Below is a small trained network, with its code and all its weights. Each question gives an input and a class and asks what happens when units are switched off, that is, made to give their printed mean instead of their output.

import numpy as np


def w(rows, s, z=0):
    codes = np.array(rows[::2]) - 128.0
    scale = np.full(codes.shape[1], s)
    scale[-1] = z or s
    return codes * scale


def f(y):
    return y / 2 * (1 + np.tanh(0.7978845608 * (y + 0.044715 * y**3)))


def log_softmax(a):
    a = a - a.max(-1, keepdims=True)
    return a - np.log(np.exp(a).sum(-1, keepdims=True))


def net(x, mask):
    res = np.array(x, float).reshape(1, 3) / 4 @ E
    y = f(res @ A[0][:, :-1].T + A[0][:, -1])
    res = res + np.where(mask, y, B[0][:, -1]) @ B[0][:, :-1]
    return log_softmax(res[-1] @ U[:, :-1].T + U[:, -1])


A, B = {}, {}
E = w([
[43,76,174,227,104,123,64,135],'x0',
[82,161,148,120,87,251,223,134],'x1',
[124,177,179,119,215,142,104,2],'x2',
],0.015)
A[0] = w([
[62,132,133,137,92,201,175,164,134],'n0',
[136,85,102,172,115,39,82,162,248],'n1',
[122,162,189,99,148,193,175,85,118],'n2',
[134,184,159,87,88,194,180,93,118],'n3',
[200,144,102,122,220,66,96,96,228],'n4',
[132,107,116,136,139,49,77,156,230],'n5',
[108,86,124,172,84,101,118,168,167],'n6',
[173,193,131,23,171,135,110,85,186],'n7',
[91,174,166,123,113,199,223,104,137],'n8',
[77,117,234,180,147,144,86,44,1],'n9',
[112,175,126,107,123,225,189,112,117],'n10',
[62,128,160,153,97,246,184,158,131],'n11',
[193,123,52,79,89,124,164,174,220],'n12',
[100,114,137,174,85,147,107,209,105],'n13',
[98,78,117,161,52,132,88,202,141],'n14',
[195,216,137,84,169,140,134,106,116],'n15',
[196,131,22,77,82,122,164,183,226],'n16',
],0.011,0.0058)
B[0] = w([
[95,135,215,86,173,101,164,230,212],'n0',
[207,88,68,134,39,139,128,93,246],'n1',
[154,106,137,213,123,177,199,158,202],'n2',
[130,94,165,169,133,202,179,139,210],'n3',
[155,161,2,65,143,75,137,99,243],'n4',
[175,102,62,174,71,129,144,74,226],'n5',
[192,55,121,116,35,196,96,141,203],'n6',
[195,140,42,76,165,154,155,73,232],'n7',
[134,76,196,174,129,205,183,176,228],'n8',
[19,223,136,207,103,63,48,91,206],'n9',
[129,102,168,166,114,217,184,160,221],'n10',
[91,148,215,74,143,124,164,206,236],'n11',
[20,178,117,224,108,92,77,68,236],'n12',
[115,111,149,55,120,162,157,185,203],'n13',
[183,71,149,88,76,168,162,180,230],'n14',
[194,107,97,97,111,181,186,152,208],'n15',
[37,239,169,227,136,55,41,81,254],'n16',
],0.0087,0.019)
U = w([
[98,161,106,163,111,58,69,90,254],'0',
[187,78,127,142,108,167,150,136,166],'1',
[42,176,159,178,147,120,127,143,32],'2',
[116,115,155,9,119,127,141,175,27],'3',
[156,151,92,5,184,108,144,120,126],'4',
],0.017,0.0024)

Each question gives the input, the list of numbers given to net, and the class t.
The units are the neurons (one row each of A and B). Each row of codes is followed by its name. A weight is (code - 128) times the scale printed after its matrix; where a second scale follows, it is the last column's (A, B and U).
mask holds one flag per neuron, in row order. A switched-off neuron (its flag False) gives its mean, the last column of its row in B, instead of its output. The means were averaged over made-up inputs and are rounded, as every weight is.
A unit's drop is (log p(t) with every unit on - log p(t) with that unit switched off) / (log p(t) with every unit on - log p(t) with every unit switched off).
k most important neurons: the k neurons with the biggest drops, biggest first
drop of u: that unit's drop, to one decimal
input [5,-1,1], class 0: 2 most important neurons : (n9, n8)
input [-7,-6,0], class 0: 2 most important neurons : (n16, n12)
input [0,-8,0], class 0: 2 most important neurons : (n8, n14)
input [1,2,5], class 2: 3 most important neurons : (n9, n1, n14)
input [1,4,0], class 3: 3 most important neurons : (n16, n12, n9)
input [4,7,0], class 3: 2 most important neurons : (n16, n12)
input [1,0,7], class 0: 3 most important neurons : (n9, n11, n0)
input [-4,-5,1], class 4: 2 most important neurons : (n9, n4)
input [7,7,-3], class 3: drop of n6 : 0.0
input [-2,6,-7], class 2: drop of n16 : 0.1
input [5,8,0], class 3: drop of n16 : 0.6
